Here is a tiny trained network, its code and every weight. The questions are about switching its units off for an input and a target symbol, where a switched-off unit gives its printed mean instead of its output.

import numpy as np


def w(rows, s, z=0):
    codes = np.array(rows[::2]) - 128.0
    scale = np.full(codes.shape[1], s)
    scale[-1] = z or s
    return codes * scale


def norm(h):
    return h / np.sqrt((h * h).mean(-1, keepdims=True) + 1e-5)


def f(y):
    return np.maximum(y, 0)


def softmax(a):
    e = np.exp(a - a.max(-1, keepdims=True))
    return e / e.sum(-1, keepdims=True)


def log_softmax(a):
    a = a - a.max(-1, keepdims=True)
    return a - np.log(np.exp(a).sum(-1, keepdims=True))


def net(x, mask):
    ids = ['Λαβγδεζημξπτφψω'.index(c) for c in x.split()]
    T = len(ids)
    res = E[ids] + P[:T]
    u = 0
    for l in range(3):
        q, k, v = (norm(res) @ M[l].T for M in (Q, K, V))
        z = softmax(np.where(np.tri(T) > 0, q @ k.T / 2**0.5, -1e9)) @ v
        res = res + np.where(mask[u], z, O[l][:, -1]) @ O[l][:, :-1]
        u += 1
        y = f(norm(res) @ A[l][:, :-1].T + A[l][:, -1])
        res = res + np.where(mask[u : u + 8], y, B[l][:, -1]) @ B[l][:, :-1]
        u += 8
    return log_softmax(norm(res)[-1] @ U[:, :-1].T + U[:, -1])


Q, K, V, O, A, B = {}, {}, {}, {}, {}, {}
E = w([
[23,185,49,114,254,187,55,98,120,193,134,183],'Λ',
[173,92,95,103,148,86,123,164,225,71,185,153],'α',
[157,133,134,105,113,33,109,196,98,138,80,132],'β',
[183,74,104,174,129,114,154,123,183,85,153,71],'γ',
[170,120,147,153,120,134,190,105,124,122,91,72],'δ',
[195,135,151,82,126,122,196,116,192,96,104,140],'ε',
[111,85,94,179,175,55,70,194,126,87,175,72],'ζ',
[108,64,158,104,108,126,113,179,163,131,213,123],'η',
[140,139,166,44,118,74,148,199,182,128,127,173],'μ',
[178,71,120,136,98,72,161,175,157,109,153,130],'ξ',
[95,83,158,191,156,117,100,169,115,140,203,25],'π',
[129,92,189,125,131,173,177,136,162,149,190,86],'τ',
[132,108,213,76,113,119,182,138,106,171,144,120],'φ',
[138,120,179,151,135,45,158,200,96,140,120,60],'ψ',
[190,126,94,133,115,44,147,174,148,94,70,127],'ω',
],0.00072)
P = w([
[99,191,93,150,250,36,176,127,131,172,146,91],'0',
[163,82,207,134,230,187,107,255,104,78,123,132],'1',
[99,34,143,82,192,174,134,211,113,88,60,77],'2',
[215,138,169,177,159,163,110,175,88,129,214,187],'3',
[54,115,56,91,58,94,160,95,175,196,102,65],'4',
[175,194,86,166,68,100,135,90,128,200,219,173],'5',
[27,50,135,73,108,169,124,125,144,113,38,73],'6',
[204,139,167,184,130,174,73,137,71,125,184,191],'7',
[128,51,181,117,150,201,63,163,72,82,76,126],'8',
],0.00074)
Q[0] = w([
[169,235,42,152,52,58,162,56,126,191,227,143],'0.h1',
[255,127,156,196,238,176,142,255,84,122,145,195],'0.h1',
],0.0016)
K[0] = w([
[60,83,103,18,173,162,143,208,70,34,56,24],'0.h1',
[52,199,5,59,5,49,156,74,173,181,175,48],'0.h1',
],0.0014)
V[0] = w([
[171,45,245,102,42,59,153,184,154,131,180,114],'0.h1',
[41,68,83,99,138,169,178,154,79,242,218,254],'0.h1',
],0.001)
O[0] = w([
[82,183,91,205,218,169,115,171,173,205,60,153,89],'0.h1',
[174,6,102,150,171,81,154,59,106,202,90,146,254],'0.h1',
],0.0013,0.00081)
A[0] = w([
[141,101,171,79,170,83,129,119,125,104,182,77,155],'0.n1',
[122,121,138,71,89,169,127,182,168,126,154,173,151],'0.n2',
[127,120,111,84,162,170,81,69,110,171,119,158,145],'0.n3',
[118,142,146,94,145,116,109,195,175,171,187,79,198],'0.n4',
[86,143,174,62,72,134,122,169,118,107,199,117,70],'0.n5',
[106,93,88,117,100,149,68,8,79,131,108,188,10],'0.n6',
[157,53,150,95,68,67,146,116,103,94,170,116,176],'0.n7',
[129,115,103,106,108,147,101,48,88,108,123,152,15],'0.n8',
],0.0015,0.0011)
B[0] = w([
[125,140,88,128,114,182,120,100,133,133,99,158,226],'0.n1',
[140,128,89,144,168,117,109,83,87,120,99,101,177],'0.n2',
[167,95,153,144,70,100,148,169,133,99,126,121,224],'0.n3',
[137,135,93,137,121,143,131,42,122,105,112,164,250],'0.n4',
[108,189,115,162,254,107,161,99,154,65,113,71,141],'0.n5',
[204,43,237,69,50,39,147,121,136,114,199,69,162],'0.n6',
[96,227,111,174,187,152,114,151,154,128,89,122,225],'0.n7',
[124,146,212,137,188,86,158,144,152,53,139,23,133],'0.n8',
],0.0016,0.0013)
Q[1] = w([
[1,38,138,45,70,113,122,111,225,123,5,12],'1.h1',
[80,216,14,100,25,15,212,33,214,250,194,88],'1.h1',
],0.0037)
K[1] = w([
[254,170,242,229,197,176,44,170,71,75,220,233],'1.h1',
[113,38,212,66,252,231,70,238,93,4,28,108],'1.h1',
],0.0036)
V[1] = w([
[215,112,84,190,105,121,194,159,245,73,120,100],'1.h1',
[111,85,139,252,113,196,154,82,108,131,193,30],'1.h1',
],0.0014)
O[1] = w([
[42,112,115,110,102,108,253,230,128,46,207,192,54],'1.h1',
[241,185,43,46,201,141,181,255,162,168,166,64,3],'1.h1',
],0.0013,0.00037)
A[1] = w([
[42,166,94,107,103,181,133,162,56,99,185,141,200],'1.n1',
[205,59,199,70,107,28,120,81,94,113,158,48,109],'1.n2',
[139,206,87,26,138,160,133,220,124,136,221,53,91],'1.n3',
[162,110,112,132,176,90,97,83,91,142,109,89,1],'1.n4',
[46,205,97,163,185,202,109,112,92,126,170,81,193],'1.n5',
[124,125,76,121,102,162,224,247,151,95,232,72,15],'1.n6',
[123,76,157,217,88,165,105,82,155,109,151,65,136],'1.n7',
[139,68,85,102,143,117,135,86,131,81,191,118,193],'1.n8',
],0.0015,0.00093)
B[1] = w([
[189,119,132,133,108,101,141,142,173,78,115,95,216],'1.n1',
[96,160,142,168,198,46,243,146,176,7,137,115,194],'1.n2',
[75,137,137,110,126,139,58,39,60,112,141,90,190],'1.n3',
[132,153,121,153,102,131,115,158,163,117,97,172,196],'1.n4',
[200,142,98,121,111,94,167,162,176,102,88,149,254],'1.n5',
[72,158,115,84,171,99,91,106,83,158,107,199,193],'1.n6',
[93,178,112,92,198,86,126,136,109,113,111,178,217],'1.n7',
[121,91,169,105,77,139,113,160,113,180,153,121,240],'1.n8',
],0.0019,0.00087)
Q[2] = w([
[4,48,80,21,96,112,177,144,230,162,14,12],'2.h1',
[89,226,30,156,16,16,187,19,209,245,199,82],'2.h1',
],0.004)
K[2] = w([
[254,174,239,212,221,198,71,191,49,63,214,250],'2.h1',
[96,21,221,62,241,228,93,249,129,6,23,59],'2.h1',
],0.0039)
V[2] = w([
[142,181,208,94,110,177,211,109,99,161,83,129],'2.h1',
[120,103,157,62,165,191,101,78,249,116,190,171],'2.h1',
],0.002)
O[2] = w([
[186,120,222,23,176,58,144,101,131,150,107,139,2],'2.h1',
[181,99,75,132,133,108,157,126,4,88,107,130,91],'2.h1',
],0.0024,0.00083)
A[2] = w([
[128,180,116,145,137,59,90,132,134,123,96,106,218],'2.n1',
[136,150,230,96,149,78,62,48,159,153,59,146,156],'2.n2',
[164,144,84,122,184,113,74,108,176,135,87,135,90],'2.n3',
[196,90,131,99,232,68,98,108,122,187,104,104,88],'2.n4',
[145,73,83,144,140,117,145,178,161,207,180,129,201],'2.n5',
[70,69,113,113,123,125,121,118,134,158,71,55,253],'2.n6',
[75,129,198,190,118,146,29,61,254,171,92,104,108],'2.n7',
[159,42,141,134,165,140,57,200,111,134,128,108,252],'2.n8',
],0.002,0.0023)
B[2] = w([
[139,105,203,104,185,233,165,101,137,97,143,150,224],'2.n1',
[140,32,88,161,130,177,35,123,138,92,136,106,204],'2.n2',
[101,209,124,172,220,148,207,174,134,90,146,95,166],'2.n3',
[84,141,14,206,92,62,165,173,152,122,115,119,172],'2.n4',
[145,90,195,95,132,168,123,147,117,136,7,115,194],'2.n5',
[193,165,164,176,133,141,98,127,117,135,188,185,245],'2.n6',
[141,187,73,96,107,47,172,113,41,111,71,91,192],'2.n7',
[141,156,119,112,90,106,175,52,142,183,130,130,253],'2.n8',
],0.002,0.0028)
U = w([
[173,210,91,200,249,211,232,61,148,18,27,231,255],'Λ',
[54,45,10,231,8,128,212,245,13,22,192,118,36],'α',
[5,224,106,179,71,10,12,29,68,50,36,39,39],'β',
[21,198,74,15,146,165,98,200,61,59,243,182,60],'γ',
[109,107,193,10,216,178,33,146,222,86,237,71,55],'δ',
[204,32,243,22,87,17,213,120,103,20,231,124,130],'ε',
[42,215,47,228,11,227,47,221,189,143,177,25,66],'ζ',
[224,93,87,113,36,205,82,76,54,242,44,189,214],'η',
[108,8,218,161,57,117,46,20,46,173,196,217,118],'μ',
[18,91,241,139,80,199,202,253,245,221,99,233,31],'ξ',
[105,240,123,50,214,230,41,191,120,248,218,14,56],'π',
[184,174,7,14,220,19,239,197,16,242,183,61,36],'τ',
[192,9,58,234,202,22,64,177,250,163,99,14,78],'φ',
[168,234,248,21,150,72,122,166,227,212,28,11,40],'ψ',
[29,228,211,137,34,37,210,172,242,64,128,120,67],'ω',
],0.0039)

Each question gives the input, a string of symbols that net reads in full, and the target symbol t.
The units are the heads (2 rows each of Q, K, V and O) and the neurons (one row each of A and B). Each row of codes is followed by its name. A weight is (code - 128) times the scale printed after its matrix; where a second scale follows, it is the last column's (O, A, B and U).
mask holds one flag per unit, layer by layer, with each layer's heads first. A switched-off unit (its flag False) gives its mean, the last column of its rows in O or B, instead of its output. The means were averaged over made-up inputs and are rounded, as every weight is.
A unit's drop is (log p(t) with every unit on - log p(t) with that unit switched off) / (log p(t) with every unit on - log p(t) with every unit switched off).
The circuit of an input: a set's keep is (log p(t) with only the set's units on - log p(t) with every unit switched off) / (log p(t) with every unit on - log p(t) with every unit switched off). Starting from the 12 units with the biggest drops (on a tie, the unit counted first), units are removed one at a time, each time the one whose removal leaves the highest keep (on an exact tie, the one counted first), for as long as the keep stays at least 0.8.
units of the circuit, in order: the units of the circuit, biggest drop first
unit that matters most: the unit with the biggest drop
k most important neurons: the k neurons with the biggest drops, biggest first
k most important neurons of layer l: the k neurons of layer l with the biggest drops, biggest first
input β φ Λ φ φ τ α Λ τ, target τ: most important neuron of layer 1 => 1.n6
input Λ φ φ β Λ, target φ: 3 most important neurons of layer 0 => 0.n6, 0.n7, 0.n1
input τ φ π φ ω, target φ: units of the circuit, in order => 2.h1, 2.n2, 2.n4
input α φ φ Λ ψ, target φ: units of the circuit, in order => 2.h1, 2.n2, 2.n4
input φ φ ε β Λ φ ψ, target β: units of the circuit, in order => 2.n7, 2.h1, 2.n2
input ε ξ Λ ξ φ φ ω γ, target φ: units of the circuit, in order => 2.h1, 2.n2, 2.n4
input τ τ η Λ Λ, target τ: units of the circuit, in order => 2.h1, 1.h1
input Λ Λ β α Λ φ Λ ε γ, target φ: 4 most important neurons => 2.n2, 2.n4, 1.n2, 0.n4
input φ ζ φ φ, target φ: 3 most important neurons => 2.n2, 2.n4, 2.n6
input β ε π α φ, target ε: units of the circuit, in order => 2.h1, 1.h1
input Λ φ η μ β β τ, target μ: units of the circuit, in order => 1.h1, 2.n6, 2.n3
input Λ μ β Λ γ δ β φ τ, target δ: 3 most important neurons => 1.n3, 1.n6, 2.n2
input φ ξ Λ ε Λ δ φ, target ε: units of the circuit, in order => 1.h1, 2.h1
input ε α Λ Λ, target ε: unit that matters most => 1.h1
input Λ ψ τ φ ξ, target ψ: units of the circuit, in order => 2.h1, 2.n5
input η β Λ α μ ζ, target Λ: 2 most important neurons of layer 1 => 1.n7, 1.n5
input γ α Λ, target γ: units of the circuit, in order => 1.h1, 1.n3, 0.h1
input Λ π α ξ α φ φ, target ξ: 2 most important neurons => 2.n7, 2.n1
input β β π Λ Λ φ α τ Λ, target φ: 2 most important neurons of layer 2 => 2.n4, 2.n2
input β Λ β ω μ, target Λ: most important neuron of layer 0 => 0.n5
input Λ β π, target Λ: 2 most important neurons => 1.n7, 1.n5
input γ Λ Λ φ ζ π, target Λ: 3 most important neurons => 1.n7, 1.n5, 2.n1
input φ Λ α, target φ: 2 most important neurons => 2.n2, 2.n4
input φ ψ δ, target φ: 3 most important neurons => 2.n2, 2.n4, 0.n7
input φ η τ η Λ, target η: 3 most important neurons of layer 0 => 0.n7, 0.n6, 0.n3
input ω Λ Λ Λ η Λ Λ, target ε: 2 most important neurons of layer 1 => 1.n2, 1.n8
input η α α, target η: unit that matters most => 1.n8
input Λ Λ φ τ β ε, target φ: 2 most important neurons => 2.n2, 2.n4
input ψ φ Λ ψ ξ, target φ: 4 most important neurons of layer 2 => 2.n2, 2.n4, 2.n8, 2.n7
